Below are the code and all the weights of a small trained network. Each question names an input and a target symbol and asks about switching units off, where a switched-off unit gives its printed mean instead of its output.

import numpy as np


def w(rows, s, z=0):
    codes = np.array(rows[::2]) - 128.0
    scale = np.full(codes.shape[1], s)
    scale[-1] = z or s
    return codes * scale


def f(y):
    return np.maximum(y, 0)


def softmax(a):
    e = np.exp(a - a.max(-1, keepdims=True))
    return e / e.sum(-1, keepdims=True)


def log_softmax(a):
    a = a - a.max(-1, keepdims=True)
    return a - np.log(np.exp(a).sum(-1, keepdims=True))


def net(x, mask):
    ids = ['αδεζηθξστ'.index(c) for c in x.split()]
    T = len(ids)
    res = E[ids] + P[:T]
    u = 0
    for l in range(2):
        r = res
        for j in range(3):
            rows = slice(3 * j, 3 * j + 3)
            q, k, v = (r @ M[l][rows].T for M in (Q, K, V))
            z = softmax(np.where(np.tri(T) > 0, q @ k.T / 3**0.5, -1e9)) @ v
            o = O[l][rows]
            res = res + np.where(mask[u + j], z, o[:, -1]) @ o[:, :-1]
        u += 3
        y = f(res @ A[l][:, :-1].T + A[l][:, -1])
        res = res + np.where(mask[u : u + 4], y, B[l][:, -1]) @ B[l][:, :-1]
        u += 4
    return log_softmax(res[-1] @ U[:, :-1].T + U[:, -1])


Q, K, V, O, A, B = {}, {}, {}, {}, {}, {}
E = w([
[190,36,189],'α',
[174,145,151],'δ',
[159,156,192],'ε',
[98,111,140],'ζ',
[104,114,123],'η',
[135,148,228],'θ',
[64,164,163],'ξ',
[46,78,158],'σ',
[137,6,101],'τ',
],0.016)
P = w([
[245,232,172],'0',
[121,139,136],'1',
[118,142,140],'2',
[114,135,136],'3',
[105,136,145],'4',
[100,134,154],'5',
[99,136,163],'6',
[91,135,165],'7',
[88,132,175],'8',
[86,132,178],'9',
[83,133,187],'10',
[84,130,185],'11',
[87,137,174],'12',
],0.011)
Q[0] = w([
[85,75,62],'0.h0',
[138,135,149],'0.h0',
[96,61,96],'0.h0',
[155,37,92],'0.h1',
[163,3,121],'0.h1',
[231,174,181],'0.h1',
[51,126,82],'0.h2',
[92,87,77],'0.h2',
[63,117,123],'0.h2',
],0.015)
K[0] = w([
[94,41,168],'0.h0',
[139,139,128],'0.h0',
[118,34,120],'0.h0',
[164,8,84],'0.h1',
[164,85,133],'0.h1',
[224,168,147],'0.h1',
[49,151,51],'0.h2',
[87,113,22],'0.h2',
[22,152,112],'0.h2',
],0.016)
V[0] = w([
[190,169,72],'0.h0',
[90,74,187],'0.h0',
[153,199,145],'0.h0',
[197,167,71],'0.h1',
[63,237,255],'0.h1',
[178,67,125],'0.h1',
[133,122,184],'0.h2',
[117,173,74],'0.h2',
[231,146,59],'0.h2',
],0.0094)
O[0] = w([
[87,227,199,119],'0.h0',
[169,50,92,142],'0.h0',
[144,223,104,173],'0.h0',
[56,230,183,100],'0.h1',
[180,141,12,252],'0.h1',
[132,121,254,113],'0.h1',
[255,126,112,175],'0.h2',
[35,68,158,93],'0.h2',
[86,125,230,81],'0.h2',
],0.0065,0.012)
A[0] = w([
[88,160,35,24],'0.n0',
[2,165,158,177],'0.n1',
[168,29,65,145],'0.n2',
[64,78,182,7],'0.n3',
],0.0078,0.0014)
B[0] = w([
[1,173,142,197],'0.n0',
[178,192,190,132],'0.n1',
[84,136,226,254],'0.n2',
[171,222,61,147],'0.n3',
],0.0052,0.01)
Q[1] = w([
[207,206,128],'1.h0',
[139,165,173],'1.h0',
[91,134,160],'1.h0',
[154,178,160],'1.h1',
[244,177,125],'1.h1',
[138,183,166],'1.h1',
[215,130,155],'1.h2',
[33,93,131],'1.h2',
[157,72,198],'1.h2',
],0.011)
K[1] = w([
[93,245,177],'1.h0',
[76,171,102],'1.h0',
[79,87,87],'1.h0',
[190,146,195],'1.h1',
[145,241,163],'1.h1',
[145,134,197],'1.h1',
[152,132,204],'1.h2',
[93,96,72],'1.h2',
[117,68,188],'1.h2',
],0.012)
V[1] = w([
[71,115,232],'1.h0',
[155,147,74],'1.h0',
[224,179,124],'1.h0',
[171,172,152],'1.h1',
[254,80,149],'1.h1',
[146,143,178],'1.h1',
[81,142,206],'1.h2',
[192,193,135],'1.h2',
[188,102,59],'1.h2',
],0.0096)
O[1] = w([
[183,190,198,92],'1.h0',
[95,78,68,156],'1.h0',
[61,86,159,246],'1.h0',
[73,98,138,193],'1.h1',
[141,25,71,154],'1.h1',
[123,101,154,143],'1.h1',
[247,152,253,105],'1.h2',
[39,104,185,216],'1.h2',
[81,99,76,150],'1.h2',
],0.0068,0.014)
A[1] = w([
[51,166,125,254],'1.n0',
[2,182,134,242],'1.n1',
[77,193,52,63],'1.n2',
[182,217,216,107],'1.n3',
],0.006,0.004)
B[1] = w([
[141,253,91,213],'1.n0',
[126,239,137,250],'1.n1',
[234,174,184,181],'1.n2',
[198,110,6,154],'1.n3',
],0.0056,0.016)
U = w([
[117,53,219,196],'α',
[175,187,202,3],'δ',
[62,143,227,39],'ε',
[133,124,149,185],'ζ',
[151,147,159,213],'η',
[77,87,107,117],'θ',
[171,213,55,62],'ξ',
[177,68,27,157],'σ',
[254,139,132,194],'τ',
],0.0057,0.0043)

Each question gives the input, a string of symbols that net reads in full, and the target symbol t.
The units are the heads (3 rows each of Q, K, V and O) and the neurons (one row each of A and B). Each row of codes is followed by its name. A weight is (code - 128) times the scale printed after its matrix; where a second scale follows, it is the last column's (O, A, B and U).
mask holds one flag per unit, layer by layer, with each layer's heads first. A switched-off unit (its flag False) gives its mean, the last column of its rows in O or B, instead of its output. The means were averaged over made-up inputs and are rounded, as every weight is.
A unit's drop is (log p(t) with every unit on - log p(t) with that unit switched off) / (log p(t) with every unit on - log p(t) with every unit switched off).
The circuit of an input: a set's keep is (log p(t) with only the set's units on - log p(t) with every unit switched off) / (log p(t) with every unit on - log p(t) with every unit switched off). Starting from the 12 units with the biggest drops (on a tie, the unit counted first), units are removed one at a time, each time the one whose removal leaves the highest keep (on an exact tie, the one counted first), for as long as the keep stays at least 0.8.
circuit, biggest first: the units of the circuit, biggest drop first
most important unit: the unit with the biggest drop
top k neurons: the k neurons with the biggest drops, biggest first
top k neurons in layer l: the k neurons of layer l with the biggest drops, biggest first
heads that matter: for each layer, one digit per head in row order, 1 if its drop is at least 0.15 and else 0, layers parted by /
input τ θ ε θ θ ξ ε ζ ξ α ξ ζ, target ξ: heads that matter => 011 / 011
input θ τ α ε ξ ε σ τ ξ ζ τ η τ, target τ: circuit, biggest first => [0.h1; 1.h0; 1.h2; 0.h0]
input δ σ η, target σ: heads that matter => 110 / 001
input α ε τ η τ, target τ: most important unit => 1.h0
input τ ε α θ, target τ: circuit, biggest first => [0.h1; 0.h2; 1.h2; 1.n3]
input ε ε α ε ε ξ η τ ε ε σ ε, target ε: circuit, biggest first => [0.h0; 1.h2; 0.h1; 1.h1]
input α τ ζ η η σ σ η α σ, target σ: circuit, biggest first => [0.h0; 1.h2]
input τ ε α ε ε θ ε δ ξ ε ξ ξ η, target ξ: circuit, biggest first => [0.h1; 0.n0; 1.h1; 0.h2]
input σ θ τ τ ζ, target τ: circuit, biggest first => [0.h1; 0.h0; 1.h2; 1.h0]
input τ δ ξ δ, target τ: circuit, biggest first => [0.h1; 1.h2; 0.h2; 1.n3]
input α η α δ ξ τ σ ε σ α, target α: heads that matter => 011 / 010
input ε θ ξ ε σ η, target σ: circuit, biggest first => [0.h0; 0.h1]
input δ θ ε ξ ξ σ α ξ ε, target δ: circuit, biggest first => [0.h1; 0.h2; 1.h2; 1.h0]
input θ ε θ ζ, target θ: heads that matter => 010 / 101
input ε ξ δ, target ε: circuit, biggest first => [0.h0; 1.h2; 0.h2; 1.h0]
input α ε ε ε ξ α ε δ η ε, target α: heads that matter => 011 / 011
input σ α ζ θ, target σ: heads that matter => 000 / 010
input τ ζ ξ τ η ξ ε η ε, target τ: circuit, biggest first => [0.h1; 1.h2; 0.h2; 1.n3]
input τ ε δ τ ε, target τ: heads that matter => 111 / 101
input ξ τ α σ ξ δ δ, target ξ: top neuron in layer 0 => [0.n2]
input τ δ θ θ, target τ: heads that matter => 011 / 101
input θ ε η, target θ: circuit, biggest first => [1.h0; 0.h1; 1.h2]
input θ ξ τ τ θ σ ε δ ε θ, target θ: heads that matter => 010 / 111
input ε ξ α θ ξ ζ η ζ ε ζ τ θ θ, target ε: top neuron in layer 0 => [0.n2]
input τ τ η, target τ: heads that matter => 110 / 101
input ζ η ε σ ζ, target σ: top 3 neurons => [1.n1; 1.n0; 1.n2]
input ε ξ ε τ τ η ζ α δ η η α, target α: most important unit => 0.n3
input ε ξ ξ ε η, target ξ: top 2 neurons in layer 0 => [0.n0; 0.n2]
input ξ ξ α ξ θ ξ θ ξ ζ δ θ δ, target ξ: top 2 neurons in layer 0 => [0.n0; 0.n2]
input δ ξ τ ξ ξ, target ξ: top 2 neurons in layer 1 => [1.n0; 1.n1]
